(in the rows, 128 means zero)
Each row has a class, written after it.
[103 157 116 182 140 121  73 121 115 123 140 169 104 118 143 146 135 122
 111 136  98 140 161 108 105 161 129 112 136 136 136 146  94  74 161 105
 144  91 121 151 169 177 124  78 136  99 130 141 140 117] : (32)
[ 73 145 209 112 104  95 187 176 141 163  90 111 183 134 130 222 117 152
 100 122 149 104  89 182 136 152 139 169 148 189 177 137 153 159  59 115
  92 158 157 137 180 129 158 141 152 112 135 142 101  93] : (165)
[120 109 173 104 117  94 112 203 170 118 116  90 142 123 122  91 173 135
 100 112 133  99 171 124  67 123  91 192 151 105 155 142 185 161 104 121
 143 131 119 101 121 126 126 176  84 139 135 154 156 194] : (102)
[190 123 120 108 162 121 134  93 144 119 167 152 148 150 122 143 107  94
 133 117 151 110  78 128 132 145 138 135 167 111  88 140  83  99 134 143
 101 110 130 120 128  72 157 119 124 120  88  98 170 107] : (155)
[ 85 152  89 154 171 130 190  95  79 154 160 162  82  99 163 121  57 136
 166 144 119 137  97 138 107 176 107  93 117 123  81 114 103 150  81 103
 130 151 134  94 125 152 106 169 132 180 187 132 113  84] : (127)
[113 117 198 106  96 124 104 165 108 134  61 140 130 137 144 130  63 109
  74  93 135 110 116 146 154  96 124 137  72 130 160 106 153 128  89 144
 108 102 144 113 236 110 131 153 107 120 128 114 103 120] : (165)
[152 107 149  85 143  85 178 101  74  90 190 186  82  82 173  90 161 135
  67 103 172  88 100  65  83 167 138 165 168 166 136 136  64 120  94 150
  69  49 102 114  78  62 117  22 145 122  54  99 161 105] : (17)
[106 148 101 121 102 125 126 107  77 113 203 124 127 186 132  85 106 122
 168 139 128 119 139 134 169  81 138  75 129 145 137  88 179  66 120 165
 115 137 152 125 157 194 122 123  98 101 127 201  79  73] : (32)
[ 57 160 174 113  82 142 128 131 146 118 172  33 124 160 116 161 179 177
 167 114 179 108 148 151  59 136  99 133 147 179 170  99 188 149 131 134
 132 170 119 135 209 178 117  99 149 125 207 186 149 145] : (155)
[119 130 138 165 100 146  74 112 160 124 127 141 141 164 104 143  99 127
 149 106  99 149 139 135 130 107 120  98  86 100 146 129 143 111 103 116
 143 125 143 123 165 150 138 190 156 114 119 120  71 130] : (135)
[115 122 118 148 110 141 127 120 143 128 119 124 100 138 139  86 104 117
 135  84 150  86 114 116  93 154 104 157 106 117  82 130 106 138  52 128
 115 101 103 111 131 149 117 150 130 145 117 137 119 140] : (102)
[101 152 113 104 190  83 173  92  81  36 175 124 146 111 171 140  66 131
 161 138 120 106  79  97 148 139 153 141 201 135 112  94 183 150  93 105
 131  44 136 131 185 121 109  67 142 174 142 183 170 107] : (56)
[106 121 148 185 163 129 125 134 111  64 140 112  92 129 114 134 147 119
  57 121 104 108  92 109 148 175 135 136 184 158 145 100 161 148  94 151
 158  43 142 191 244 153  98 221 179 174  98 151 145 139] : (102)
[124 144 158 168 152 107 134 133 134 124 187 141 129 125 130  86 109 144
  99 144 119 140 140 148 165 145 166 123 160 140 155 108 180 102 104 109
 135 124 102 158 135 169 115 145 121  85 141 130  95  93] : (32)
[110 141 151 160 161 124 103 163 128 131 181 125  53 141 122  81 152 122
 129 123 125 167 126 119 131 167 159 105 167 196 112 139 113 130 145  95
 118 165 112 148  91 108 146 101 146  98  96 131  80 116] : (165)
[ 97 128  74  94 206 140 135  41 141 129 108 207 166 170 160 132 118 160
 129 107 166 126 112 156 103 128 144 154 116 151  98 100  95 126 133 110
 118 103 109 132  92  90 168 125 132 155  46  71 150  86] : (184)
[128 148 105 101  90 137  99 135 122  96 154 114 104 142 132 110 136 123
 145 142 164  88 146  75  97 111 106 142 121  81  85 130  83 140 108 112
 103 143 120  80 108 170 124  93 120 136 138 169 151 165] : (102)
[ 93 133 151 154 119 113 121 132 119 115 144 146 119 143 130 141  98 129
 120 100 112 118 162 117 127 146 124 155 128 146 142 120 128 141 121 105
 120  88 130 131 166 131 133 135 128 115 139 127 106 114] : (135)
[ 84 114  93  68 133 134 183 125 101 160 117 128 126 118 161 149  82 153
 121 104 129 110 108 103 131 189 140 130 172 131 128 116 146  98  72 101
 145 131 135 113 111 143 133 157 147 142 139  91 158  67] : (135)
[112 119  91 109 167 158  95 125 161 118 117  86  94 121 114  62 149 137
 113 106 141 144 133 164 157  96 118 156 114 130  78  99 155 161 139 149
 143 120 106 153 115 121 114 172  99 169 148 130 155 113] : (93)
[119 147 126 158 121 117 153  69 202 168 143  74 161 151 131 153 127  99
 171 195 149 131 154 139  60 152 105 138 136  39 156 120 108 146  97  88
 114 209 114 104 137 177  96 130 103 136 107 165 199 133] : (177)
[113 130 133 122 113 133 109 141 124 150 112 137 120 113 115 136 118 120
 143 107 112 135 116 129 103 120 114 120 107 101  98 107 112 119  88 128
 115 117 140 100 141 157 104 157 109 129 142 142 139 108] : (127)
[120 149 156 152 109 111 153 155 113 140 156 104  96  80 129 143 105 103
 106 167 126 124 144 149 105 140  82 107 139  87 137 143 141 152 190 136
 142 154 140 118 200 125 119 127  75 139 216 143 167 129] : (17)
[106 149 114 156 119 142  52 155 157 108 122 144 114 161 105  83 113 134
 132 134 142 127 187 123 127  88 132 150 104  50 108 124 148 118 155  98
 172  78 127 115 155 167 129 134  80 128 182 127 128 151] : (32)
[122 143 160 127 158 101  69 122 134 143 141 175 147 105 116 141 135 108
  86 117 115 131 124 151 110 149 136 143 124 170 156 127 162 112 116 104
 102 162 114 167 147 156 124 176 154  77 148 125 129  88] : (135)
[ 98 125 173  90  64 144  81 155 124 180 106 110 117 123 105 174 141 121
 125 144 153  70 136 133  89  86 109 154 111 149 126  94 129 153 147 124
  83 198 152  81 151 169 107 155 101 133 130 153 159 146] : (102)
[136 101 136 130 171 156 102 127 145  88 138 167 130  89 107  96 109 128
 159 113 121 134 131 153 136 116 117 139  85 103 141 140 146 157 110 123
 131  57 106  99 132  85 119 166 120 122 125 160 139 139] : (127)
[133 133 159 134 154 134  96 124 132  76 121 224 149 106  91 114 153 110
 104 177 141 142 147 165 184  75 115 119  95 112 155 123 154 148 186 146
 120  93 126 159 138 108 109 204  78 160  86  78 106 128] : (102)
[135 144 135 135  87  64  98 130 130 142 113 169 134 149 140 133 200 137
 134 170  86 149 140  65 141 106 109  91 203 136 140 141 113  66 147 123
 108 139 111 112  77 166  86  88 192  71  79 154 136  76] : (127)
[134 124  82 137 106 164  62 135 147 154 113 100  75 112 123 125 148 114
  79 144 118 134 130 108 174 122 121 134 127 120  92 103 118 104 146 107
 127 167 100 109 117 145 118 127 137 115 132 102 186 122] : (184)
[153 133 134 128  63 121 111 120 138 111 166  83 118 136 118 120 139 116
 142  88 128 125 139 121 129 110 116 151 117  83 108 126 156 141 112 144
 110 106 138 125 155 144 118 145 111 100 152 162 123 137] : (32)
[132 131 163 129 148 103 149 146 150  87 161 135 140 153 150 130 178 132
 105 159 148 139 134 109 170 137 120 164 192 156  86 137 156 127 115 125
 119 110 132 121  78 113 130  44 154 134 103 117 111  63] : (135)
[ 63 153  95 141 167 195 130 196  95 115 125  88 109 148 124 111  50 143
 124 129 138 126 144 141 118 148 131 123  93 132 149  79 112  80 139  93
 141 128 114 153 201 128 154 133 132 113 196 115  95 200] : (17)
[119 123 135  92 132 149  85 145  99 104 145 197  88 138 124 142 134 137
 114  97 172 143 106  65 115  67 121 143 156 126 101 127 121 149 154 134
 144 157 134  36  96  92 146  43 178 113 194 105 124 125] : (177)
[126 131 159 124  94 141 103 169 148 174 136 130 113 134 126 137 157 178
 104 116 141 115 154 155 136  53 101 136 143 107  84  87 165 160  83 137
  96 148 125 124 126 166 106 215 124 153 178 172  92 110] : (177)
[143 155 171  93 111  93 107 149 141 114 190  92 154  90 170 151  91 161
  93 108 145 109 142 133  42 155 123 168 182  86  60 135 213 137  61  88
 133 152 145 104 205 122 139 147 139 128 146 176 183 103] : (177)
[128 138 133 131 107 124 145 109 157 135 129 117 142 121 105 147 115 101
 174 144 125 148 116 139 127 122 123 111 100  97 148 145 119 123  94 134
 121 134 124 122 107 164 119 107 138 118 148 156 130 102] : (93)
[110 115 130  94 130  95 136  83 143 143 130 130 100 123 120 157 119 118
 149 120 115 139 104  98 118 153 137 106 116 166 134 138  90 157 117 132
  94 150 135 101  86 115 109 129 138 131 118 115 131 148] : (135)
[110 159 106  85 150  84  95 184 156 150 133  65 148 152 108 147 101 152
  92 127 113 109 141 129  99 132 133 113 166 117 115  87 150 108 115  99
 122 138 111 123 170 128 147 236 100 106 120 134 183 151] : (56)
[149 133 156 118 117 127 152 118 216 136 126 104 169 160 134 161 120 135
 110 133 155 134 103 152  88 156 118 154 126 111 117 111 160 144  28 111
 114 153 142 109 159 159 143 146 133 107 119 156 114 131] : (17)
[136 122 127 125 142 125 168 131 156 121 130  94 126 176 137  96 107 131
 174 133 132 131 145 130  93 143 137 177 138 132 147 123 109 147 104 101
 120 142 124 125 112 146 152 126 109 102 118 154 104 161] : (93)
[150 140 144 156 130 106 151 116 136 107 114 168 164 119 120 134 136  72
 110 155 133 140 101 149 144 157 107 115 101  97 180 165 158  92 123 145
 112 151 128 130 133  77 131 145 173  98  76 143 134 108] : (102)
[153 109 203  92  69 149  91 191 187 121 149  45  29 118 106 150 143 131
 161 131 184 146 163 142  94  99  96 175 113 111 116 131 130 204  68 117
 113 132 134  80 150 144 159 141  49 141 167 131 106 125] : (184)
[ 83 130 137  61 120 153 161 112 182 137 123  67 146 177 153 137  52 147
 229 144 158 123  78 143 111 122 150 112  85  97 144 117  98 159  38  88
 115 153 130 102 124 179 145 105 141 151 118 150  98 135] : (127)
[138 120 200 116 144 147  98 120 161 103 156 172 172  97 106 129 107 154
  99 127 176 113 106 151  75 113 134 141 129 183 134 109 212 138   4 128
 118 177 127  87 140 147 115 185 171 125  52 116  74  86] : (102)
[149 157 108 183 101 101 118  71 100  92 135 174 119 116 117 131 182 129
 189  95  96 177 147 114 155 127 146 102  46 135 184 158 111 151 120 125
 135  26 126 139 107 120 139  84 122 154 121 131  73 130] : (56)
[117 187 110 126 116 114  72 112 132 117 116 163 144 160  76 149 211 121
 184 159 161 166 136  95 168  71 119  54  92 120 132 113 111  96 142 143
 115  99 105 103 111 167 117 108 112 154 167  99 132 109] : (184)
[ 86 174 123 146  79 127  87 139 140 133  97 130 151 149 100 139 101 137
  92 139  94 161 126 145 118  82 163  75  82 111 178  90 163  96 127 128
 148 135 153 156 176 204  87 159 116 116 122 107  91 135] : (56)
[135 137 116  85 121 123  97 120  99  89 172  93 171 117 107  57 115 154
 135 112 114 145 122 110 143  68 168 128 148  96 134 135 143 124 125 137
 125 165 130  94  93 120  90 143 154 114 118 113 109 117] : (155)
[108 130 165 177 103 134  98 128 177 143 168 164  93  97 107 148 172 123
 100 134 115 151 151 147 136 128  98 107 125 138  89 166 126 174 120 119
 112 172 108 134  73 133 127  86 177 116 104 159  89  81] : (155)
[119 142 174 135 142 123 137 159 128 142 122  93 122  91 112 145 122 117
 106 157 149  96 111 160 164 119 122 108 123 141 102 105 172 179  83 145
 100 121 131 138 173 132 107 180  97 195 131 162 137 118] : (102)
[122 129 149 139 147 102  52 116 133 107 102 149 132  99  89 118 149 117
 106 113  99 140 123 113 130 106 126  93 101 122 105 125 164 117 127 144
 124  62  98 147 127 135  98 144 186 102 112 122 144  73] : (135)
[ 53 144 137 153 163 126 139 113 141  73 150 154 150 150  78 130 116 123
 105 114 171 111 102 170 128 135 153 168 147 122 189  77 152 142  68 125
 141 120 154 174 229 127 141 189 100 153  97 131 149 122] : (127)
[172 106  90 136 167 152 159 100 158 161 106 140 128 147 136 151  74 142
 143 122 135 121 105 125 133 162 127 111 138 151  85 135  91 112  59 135
 129 105 119  94 100 121 135 159 142 139 139 127 116 137] : (165)
[ 95 133 158 123 117 126 143 148 119 186 109 142 116 158 133 170 104 104
  75 161 141 102 114 141 126 147 112 110  87 144 155 109  95 107 139 137
  94 151 119 110 128 136 127 151 158 110 112 113 132 105] : (102)
[ 90 135  97 107 129 178  84 160 132  29 197 137  96 140  89  96 100  99
 157 112 162 130 127 102 106 133 129 167 130 107 137 106 134 112  90  92
 122 123 126 141 160 129 143 128 152  84 112 152 123 156] : (127)
[134 145  78 157  34 138 105 104 164 138  64 119 140 129 113 133 149 123
 139 106  58 154 152 110 148 130 115  76  73  73 113 117 118  78 148 128
 136 121 114 157 128 194  86 166 185 105  91 151 137 101] : (56)
[106 139 140 104 134 101 117 131 135 141 191 160 125 106 106 138 136  90
 114  76 144 123 127 147  79 110  98  98 105 114 158 131  96 138 117 156
  88 123 125 147 135  87 159 136  88 144 108 146 131 113] : (17)
[178 103  82 142 183 134 183  71 138 119 125 188 154 113 104  96  98  84
 153 118 124 134  95 141 134 179 151 150 126 120  98 129 109 107 144 134
 126 110 129 136  84  87 140 123 125 103 108 120 150 105] : (17)
[128 132 145 148 124 148 164  87 138 171 100 204 129 129 145 153 105 130
 147 184 129 147  92 171 141 118 126 113 125 109 114 124 108 127 125 117
 114 197 156 129 106 168  97 147 147 133 136 126  89  81] : (127)
[128 131 145 120  97 102  73 126 119  98 167  67 202 167 106 133 136 118
 145 110 109 111 152  94 101  88 157 128 199 119 158 125 136  80 105 127
 141 130 133 126 192 164 155  83  97  86  50 145 154 133] : (184)
[136 139 116 196 103 135 174 114  86 114 134 123  99 144 144 102 122  94
 143 141 108 140 112 120 174 129 117 108 119 126 145 135 124 104 149 157
 122 126 139 145 126 146 103  60 132 119 172 134  84 116] : (135)
[115 118 127 125 124 139 153 126 108 141  82  91 119 121 143 122 114 124
 110 150 105 128  99 130 178 112 131  93 140 133 127 135 115 120 186 162
 130 164 127 136 133 112 100  63 159 135 137 129 144 135] : (155)
[ 98 108 121 103 175 155  81 128 102  95 127 221  93 113 144 155 166 129
  72  99 127 137 117  96 140 107  81 153 114 157  68 135 103 165 133 144
 134  72 143  65 124  91 131 114 157 171 141 123 139 128] : (93)
[ 83 110 134 151 134 154  93 125  71 126 144 133  75  49 151 113 114 121
 102  89  84 108 114 159 133 107 109 173 120 147 107 100 142 180 144 128
  72  91 129 141 200 101  63 187  95 149 120 160 155 145] : (177)
[ 84 112 134 146 102 108  74 171 142 123 131 190  48 106 108 105 198 162
  96 115  94 153 170  91 145 123 102  95 143 126 123 148 125 106 115 114
 136  85  89 117  74 124 123 182 168 122  96 120 110 116] : (184)
[163 134 143 126 157 141 136 143 177 171 172 119 100 109 106 107 127 142
 139 191 172 126 132 165 178 141 134 102 133 174  90 135 121 103  94 131
 115 192  81 114  65 159 129 139 107 126 190 127 121 101] : (93)
[117 141 165 172 148 141  99 162 164 165 167 109 111 118 126 160 105 121
 101 159 124 131 151 169  85 152  98 129 141 156 119 141 168 142 107 102
 127 127 114 143 171 122 133 172 117 117 123 129 116 143] : (93)
[ 92 146 162 132  92 153  91 168 161 125 130  84 122 101 115 146 131 112
 146 148 137 137 159 143 102 159  86 125 133  63 131 176 158 158 123  89
 165 128 112 126 182 167 130 191 138 133 122 128 147  68] : (102)
[101 118 124 131 137 176 123 135 172 128 210 149  75 123 137 116 106  94
 137 152 165 127 134 126 123 142  64 151 127 112  73 126 119 153  84  93
  91 150  88  98  80 125 114 103 148 118 163 144  93 126] : (17)
[152 175  71 117 132 133 138 103 139 108 175 132 110 137 143 100  58 128
 155 125 165 152 122 141 166 146 149  96 125 114  66 153  67  91 144 116
 114 182  91 162  72 100 176  87 115 108 141  92  89 120] : (102)
[156 137 124 158 102 127 109 117 147  49 188 122 124  88 130 106  63 125
 174 112  88 150 144 140 102 115 124 144 127  71 106 155 151 142  91  96
 145 147 143 123 150 146 137 128 131 114 122 185  85 124] : (56)
[163  92 147 132  52 144 103 134 145 142 114 107 126 103  92 144 196 118
 176 112 107 115  98 112 161  84 111 107 150 129 130 163 141 128 104 163
 124 116 150 101 103 149 107 131 133 149  93 147 128 112] : (165)
[ 89 160 103 122 138 150  97 152 147 171 140  64 130 182 145 105 145 124
 169  99 140 113 130 140  90 142  95 119 133 112 101 127 134 157 144  78
 111 159  90 125 159 121 165 141  93 115 136 136 147 175] : (155)
[205 142  95 167 168 104  84 173 157 158 201 148 117 153 102  84 102 108
  69  41 103 144 144 116 137 127 165 152 179 143  92 128 126 128 122 114
 130  97 101 153  80  60 190 170 106  83 133 120 109 146] : (93)
[130  87 143 101 177 122 175 141 157 129 135 128 163 134 118 110 114 132
 137 117 137 123 108 162 138 131 113 174 147 139 124 140 162 168  52 132
 114  95 116 117  89  90 155 185 141 115 103 134  77  93] : (17)
[136  93 153  83 134 144 153 119 125 105 156  97 153 159 133 119 116 137
 122 132 165  90  96 127 100 151 165 182 174 134 136 150 136 125 115 129
 141 138 153 127 137 110 132 112 142 116 130 122 146 191] : (165)
[130 126 117 131 144 128 116 122 103 149 155 126  84 155  99 104  99 112
 105 166 167 103 126 139 115 131 171 143 144 131 170 108  83  86 132 122
 109 179 120 132 141 133 147 151  77  83 134 103 152 157] : (184)
[157 151 145 165 138 127 138  65 127 146 174 164 147 126 106 139 157 116
 166 156 180 145 169 168 137 150 126 104 167 142 127 152 112 102 166 136
 143 173 104 160 128 137 150  85  58 115 159 101 136  71] : (165)
[104 147 134  62  86 110 126 104 116 158 127 143 153 169 143 157 141 144
 159 136 160 117 123 126  90 104 117 102 125 159 117 114 126  73 155 147
 128 158 131 101 113 169 126  83 117 128 138  86 132  82] : (56)
[ 84 145 125  96 159 146  75 173 102 139 145 128 115 125 127 125 107 107
 109 147 143 129 106 117 100 102 121 132  97 128 121 100 110  90 119 104
  90 139 130  98 115 106 122  90 154 123 141 111 116 147] : (17)
[179 127 113 157 102 161 170 144 140 147 104  49 112 129 142  85  45 102
 111 108 146 117 121 165  84 155 104 194 123  89  68 134 165 147 109 133
 121 191 145  95 161  80 121 143 124  96 150 132 130 118] : (155)
[127  96 221 123 127  83 117 153 140 106 128 139  97 105 142 113 154 137
 110 115 105 127 125 127 179 105 155 141 188 146 130 154 185 178 103 152
 123  39 155 155 172 117  90 132  90 155 111 180  97 143] : (32)
[ 96 106 118 100 114  89 138 111  72  60 192 122 124  79 133 124 101 147
 121 123  88  87 142  53 103  69 107 107 161  88 157  75 163 155  94 141
 110  70 104  84 141 149  90 102 141 134  99 189 189 145] : (177)
[141 157 131 135  74 134 117 138 124 113 120 127  89  69 138 128  90 134
 139 127 113 151 148 129 108 128 137 115  95  68 151 128 130 126 108  97
 111 129 133 144 131 152 110 138 119 126 122 157 119 122] : (102)
[138 129 127 107  80 143  88 101 158 139 176 109 129 112 125 115  42 164
 171 121 137 124 149 126 126  73 117  77  81  84  65 148 135 143  72 129
 128 118 101  52  97 155 125 136 114 116 122 102  75  97] : (32)
[196 131  99  79 144  93 102 139 170 110 135  78 151  99  96  87 143 129
 152 171 137 123 151 103 142  88 147 128 171  76 125 129 130 116  90 123
 122 147  93 107  68 158 102 136  58 126 141 145 181 153] : (56)
[179 144 118 152  92 161  88 138 126 110 115 110 115  92 128 111 100 117
 136 138 119 132 187 136 100 123 109 141 110  76 138 136 128 122 150 111
 138 133 115 168 172 169 119 180  99 117 139 131 123 138] : (102)
[ 44  68 128 106 236 176 204 195 121 143 113 119 138 222 150  94  80 110
  66 133 128  77 107 163 166 156 101 166 153 186 117 105 127 148 154 156
 141 105 111 148 147  93 146 167 130 143 144 108 101 191] : (155)
[130 132 157 135 153 116  82 188 117 135 111 153 167 110 153 102 127 120
 125 112 103 116 123 101 140  89 101 132 160 106 110 166 143  90 128 118
 109 100 104 114 118  77 105 145 198 129  88  98  91 119] : (32)
[155 140 163 155 108 120 109 187 164 122 120 103  96 120  92  82 204 117
 142 131 128 156 225 124 131 157 104 123 106 100 110 141 145 153 130 103
 132 157 109 167 128 157 143 175  50 127 172 138 101 174] : (135)
[197 138 144 188 123 125 151  82 161 144 136 137 139 106  78 126 166  77
 121 165 140 165 106 159 152 174 133 118 131 110  94 146 172 129 127 145
 121 172 112 170  78 121  98 173 156  93 122 108 119  96] : (102)
[100 103 145 138 109 132 143 140 153 139  73 126  80 182 164  94  86 139
 113 138 114 111 112 130 133 121 127 141 136 144 118 100  88 107 102 122
 100 149 125 129 135 173 112 117 132  97  96 153  90 147] : (165)
[ 75 148 165 175 110  99 105 126 120 117 137 146 146 133  95 153 148 112
  90 152 125 131 140 146 139 110 122 103 124 103 151 147 131 124 103 139
 139 157 138 135 184 153 137 135 138 130 119 145 118 104] : (184)
[162 129 159 115 142  83 143 127 106 148 182 148 194 103 122 141 145 110
 128 130 136 117 139 120  81 157 133 131 152 121 113 179 164 119 101 126
 134 136 112 132  95 108 156 112 152 113 123 107 138 102] : (177)
[159 146 142 109 136 128 126 191 189 145 122  92 137 139 141 160 136 148
 111 162 122 141  98 131 104 120 116 146 148 140 105 130 148 130 102  97
  98 162 122 126  80 127 140 141 190 105 117 125 109 159] : (93)
